Here is a tiny trained network, its code and every weight. The questions are about switching its units off for an input and a class, where a switched-off unit gives its printed mean instead of its output.

import numpy as np


def w(rows, s, z=0):
    codes = np.array(rows[::2]) - 128.0
    scale = np.full(codes.shape[1], s)
    scale[-1] = z or s
    return codes * scale


def f(y):
    return np.maximum(y, 0)


def log_softmax(a):
    a = a - a.max(-1, keepdims=True)
    return a - np.log(np.exp(a).sum(-1, keepdims=True))


def net(x, mask):
    res = np.array(x, float).reshape(1, 4) / 4 @ E
    y = f(res @ A[0][:, :-1].T + A[0][:, -1])
    res = res + np.where(mask, y, B[0][:, -1]) @ B[0][:, :-1]
    return log_softmax(res[-1] @ U[:, :-1].T + U[:, -1])


A, B = {}, {}
E = w([
[112,121,92,154,140,133,97,132,101],'x0',
[127,115,126,130,137,147,105,102,138],'x1',
[172,147,66,184,114,86,100,150,248],'x2',
[156,172,73,34,66,151,7,176,98],'x3',
],0.016)
A[0] = w([
[160,127,100,244,163,63,128,144,254,228],'neuron 0',
[143,160,66,93,178,84,199,157,100,1],'neuron 1',
[66,214,126,193,225,132,207,63,151,7],'neuron 2',
[131,72,133,204,238,93,216,103,140,43],'neuron 3',
[79,70,165,208,206,78,193,108,143,64],'neuron 4',
[123,215,160,225,172,51,102,140,203,36],'neuron 5',
[14,103,204,114,203,176,209,92,21,123],'neuron 6',
],0.0081,0.00077)
B[0] = w([
[140,60,140,230,96,183,197,66,72,226],'neuron 0',
[157,114,105,146,94,145,122,106,184,138],'neuron 1',
[171,160,126,29,176,108,113,141,143,208],'neuron 2',
[133,189,124,72,202,46,106,206,158,231],'neuron 3',
[56,172,61,56,121,102,43,149,254,228],'neuron 4',
[120,90,147,132,93,163,153,99,97,189],'neuron 5',
[146,49,142,172,30,172,232,79,57,251],'neuron 6',
],0.011,0.02)
U = w([
[130,52,170,217,107,165,247,75,88,254],'0',
[130,219,132,8,129,105,25,210,145,2],'1',
],0.011,0.0022)

Each question gives the input, the list of numbers given to net, and the class t.
The units are the neurons (one row each of A and B). Each row of codes is followed by its name. A weight is (code - 128) times the scale printed after its matrix; where a second scale follows, it is the last column's (A, B and U).
mask holds one flag per neuron, in row order. A switched-off neuron (its flag False) gives its mean, the last column of its row in B, instead of its output. The means were averaged over made-up inputs and are rounded, as every weight is.
A unit's drop is (log p(t) with every unit on - log p(t) with that unit switched off) / (log p(t) with every unit on - log p(t) with every unit switched off).
unit that matters most: the unit with the biggest drop
k most important neurons: the k neurons with the biggest drops, biggest first
drop of u: that unit's drop, to one decimal
input [0,-2,0,1], class 1: unit that matters most	neuron 6
input [-7,-1,8,8], class 0: 2 most important neurons	[neuron 4; neuron 3]
input [-1,-6,-7,-8], class 1: 3 most important neurons	[neuron 4; neuron 3; neuron 2]
input [-4,-5,0,1], class 1: 3 most important neurons	[neuron 6; neuron 0; neuron 5]
input [7,4,4,4], class 0: 3 most important neurons	[neuron 4; neuron 3; neuron 2]
input [-7,-1,-1,-7], class 1: 2 most important neurons	[neuron 4; neuron 3]
input [-8,7,2,-7], class 1: drop of neuron 4	0.5
input [3,-1,-1,-6], class 1: drop of neuron 3	0.2
input [4,-2,3,-8], class 1: 2 most important neurons	[neuron 4; neuron 3]
input [-8,5,-6,5], class 0: drop of neuron 3	0.3
